Below are the code and all the weights of a small trained network. Each question names an input and a target symbol and asks about switching units off, where a switched-off unit gives its printed mean instead of its output.

import numpy as np


def w(rows, s, z=0):
    codes = np.array(rows[::2]) - 128.0
    scale = np.full(codes.shape[1], s)
    scale[-1] = z or s
    return codes * scale


def norm(h):
    return h / np.sqrt((h * h).mean(-1, keepdims=True) + 1e-5)


def f(y):
    return y / 2 * (1 + np.tanh(0.7978845608 * (y + 0.044715 * y**3)))


def softmax(a):
    e = np.exp(a - a.max(-1, keepdims=True))
    return e / e.sum(-1, keepdims=True)


def log_softmax(a):
    a = a - a.max(-1, keepdims=True)
    return a - np.log(np.exp(a).sum(-1, keepdims=True))


def net(x, mask):
    ids = ['βγεζθλμξπστψω'.index(c) for c in x.split()]
    T = len(ids)
    res = E[ids] + P[:T]
    q, k, v = (norm(res) @ M[0].T for M in (Q, K, V))
    z = softmax(np.where(np.tri(T) > 0, q @ k.T / 2**0.5, -1e9)) @ v
    res = res + np.where(mask[0], z, O[0][:, -1]) @ O[0][:, :-1]
    y = f(norm(res) @ A[0][:, :-1].T + A[0][:, -1])
    res = res + np.where(mask[1:13], y, B[0][:, -1]) @ B[0][:, :-1]
    return log_softmax(norm(res)[-1] @ U[:, :-1].T + U[:, -1])


Q, K, V, O, A, B = {}, {}, {}, {}, {}, {}
E = w([
[134,147,89,133,126],'β',
[149,144,107,133,95],'γ',
[142,147,106,118,77],'ε',
[150,100,158,177,133],'ζ',
[102,151,49,113,136],'θ',
[152,129,129,150,94],'λ',
[150,138,116,152,124],'μ',
[140,124,101,136,97],'ξ',
[101,123,61,125,130],'π',
[97,98,67,124,118],'σ',
[165,123,139,147,53],'τ',
[135,71,155,127,24],'ψ',
[168,129,104,130,8],'ω',
],0.015)
P = w([
[114,158,147,154,120],'0',
[163,136,124,149,145],'1',
[180,113,117,124,146],'2',
[137,111,140,53,44],'3',
[161,154,124,136,154],'4',
[115,144,199,101,166],'5',
[105,104,140,84,4],'6',
[159,121,101,153,138],'7',
[95,154,98,207,118],'8',
[181,69,147,37,87],'9',
],0.021)
Q[0] = w([
[195,82,52,177,123],'h0',
[219,71,129,3,170],'h0',
],0.016)
K[0] = w([
[10,207,147,214,79],'h0',
[157,68,39,196,45],'h0',
],0.013)
V[0] = w([
[167,88,207,222,138],'h0',
[154,251,106,102,198],'h0',
],0.016)
O[0] = w([
[77,253,129,79,103,252],'h0',
[195,117,153,56,179,182],'h0',
],0.021,0.004)
A[0] = w([
[88,149,176,192,175,232],'n0',
[128,153,251,162,145,124],'n1',
[71,118,68,88,158,164],'n2',
[106,197,139,57,113,71],'n3',
[137,165,112,37,93,3],'n4',
[111,132,133,122,83,50],'n5',
[133,47,108,125,119,101],'n6',
[203,148,164,146,188,130],'n7',
[184,65,126,146,136,154],'n8',
[93,228,104,178,94,216],'n9',
[221,172,66,137,71,70],'n10',
[93,75,104,145,74,126],'n11',
],0.016,0.0048)
B[0] = w([
[157,129,80,142,42,147],'n0',
[188,146,17,167,178,138],'n1',
[188,117,137,193,102,144],'n2',
[133,139,126,215,212,227],'n3',
[64,101,187,165,161,201],'n4',
[147,134,150,141,117,145],'n5',
[110,125,121,245,180,172],'n6',
[82,123,41,96,41,179],'n7',
[27,197,187,88,154,195],'n8',
[186,35,184,97,100,253],'n9',
[193,141,29,178,150,174],'n10',
[158,116,142,192,104,172],'n11',
],0.012)
U = w([
[144,119,133,36,115,253],'β',
[154,151,53,158,179,64],'γ',
[54,141,54,114,106,220],'ε',
[46,201,154,111,102,155],'ζ',
[145,32,126,95,155,110],'θ',
[155,170,189,137,141,51],'λ',
[137,166,167,121,192,107],'μ',
[201,97,122,174,164,17],'ξ',
[47,51,112,128,160,160],'π',
[37,95,90,217,125,65],'σ',
[158,146,174,146,81,112],'τ',
[6,79,123,102,15,159],'ψ',
[190,60,105,128,66,147],'ω',
],0.015,0.0046)

Each question gives the input, a string of symbols that net reads in full, and the target symbol t.
The units are the heads (2 rows each of Q, K, V and O) and the neurons (one row each of A and B). Each row of codes is followed by its name. A weight is (code - 128) times the scale printed after its matrix; where a second scale follows, it is the last column's (O, A, B and U).
mask holds one flag per unit, heads first, then neurons. A switched-off unit (its flag False) gives its mean, the last column of its rows in O or B, instead of its output. The means were averaged over made-up inputs and are rounded, as every weight is.
A unit's drop is (log p(t) with every unit on - log p(t) with that unit switched off) / (log p(t) with every unit on - log p(t) with every unit switched off).
The circuit of an input: a set's keep is (log p(t) with only the set's units on - log p(t) with every unit switched off) / (log p(t) with every unit on - log p(t) with every unit switched off). Starting from the 12 units with the biggest drops (on a tie, the unit counted first), units are removed one at a time, each time the one whose removal leaves the highest keep (on an exact tie, the one counted first), for as long as the keep stays at least 0.8.
circuit, biggest first: the units of the circuit, biggest drop first
most important unit: the unit with the biggest drop
k most important neurons: the k neurons with the biggest drops, biggest first
drop of u: that unit's drop, to one decimal
input σ μ ψ, target σ: circuit, biggest first => (n9)
input ω ψ σ μ ψ λ μ ζ ω, target λ: circuit, biggest first => (h0, n9, n3)
input λ ξ σ ψ ε ζ ω π β ξ, target π: 3 most important neurons => (n6, n8, n9)
input σ ψ σ γ ξ ψ, target σ: circuit, biggest first => (h0, n9)
input π μ β ε ψ, target π: circuit, biggest first => (h0, n8, n9, n7)
input ζ ε π ψ γ γ, target π: circuit, biggest first => (h0, n8, n7)
input γ ε μ β ψ σ β τ, target γ: circuit, biggest first => (h0, n9, n10)
input σ θ ξ β π λ, target ξ: circuit, biggest first => (n1, h0, n9)
input μ ζ ζ σ ψ β β ψ, target μ: circuit, biggest first => (h0, n3)
input ζ ω ζ β β ε μ ζ γ, target ε: circuit, biggest first => (h0, n7, n9)
input ε ω σ σ π σ ε, target σ: 2 most important neurons => (n6, n9)
input ξ β ξ ε ω τ ω τ ε, target τ: 2 most important neurons => (n9, n8)
input λ σ τ ψ β σ, target τ: 2 most important neurons => (n9, n7)
input ε σ γ λ θ, target ε: circuit, biggest first => (h0, n7, n9, n3)
input λ λ σ σ θ τ, target σ: 2 most important neurons => (n9, n8)
input μ μ γ ζ σ ξ, target γ: most important unit => n1
input μ ε μ, target μ: 2 most important neurons => (n3, n4)
input γ γ ψ ζ ζ ε β μ σ γ, target σ: 2 most important neurons => (n9, n6)
input ε ψ β ψ τ π ε λ ζ, target π: drop of n8 => 0.6
input γ τ θ ψ σ θ, target θ: drop of n6 => 0.0
input σ λ β ω ε σ σ, target σ: most important unit => n6
input θ μ ζ ζ τ μ π μ, target θ: drop of n9 => 0.0
input ψ θ τ γ ζ, target ψ: drop of h0 => 0.6
input σ σ ζ, target σ: 2 most important neurons => (n9, n8)
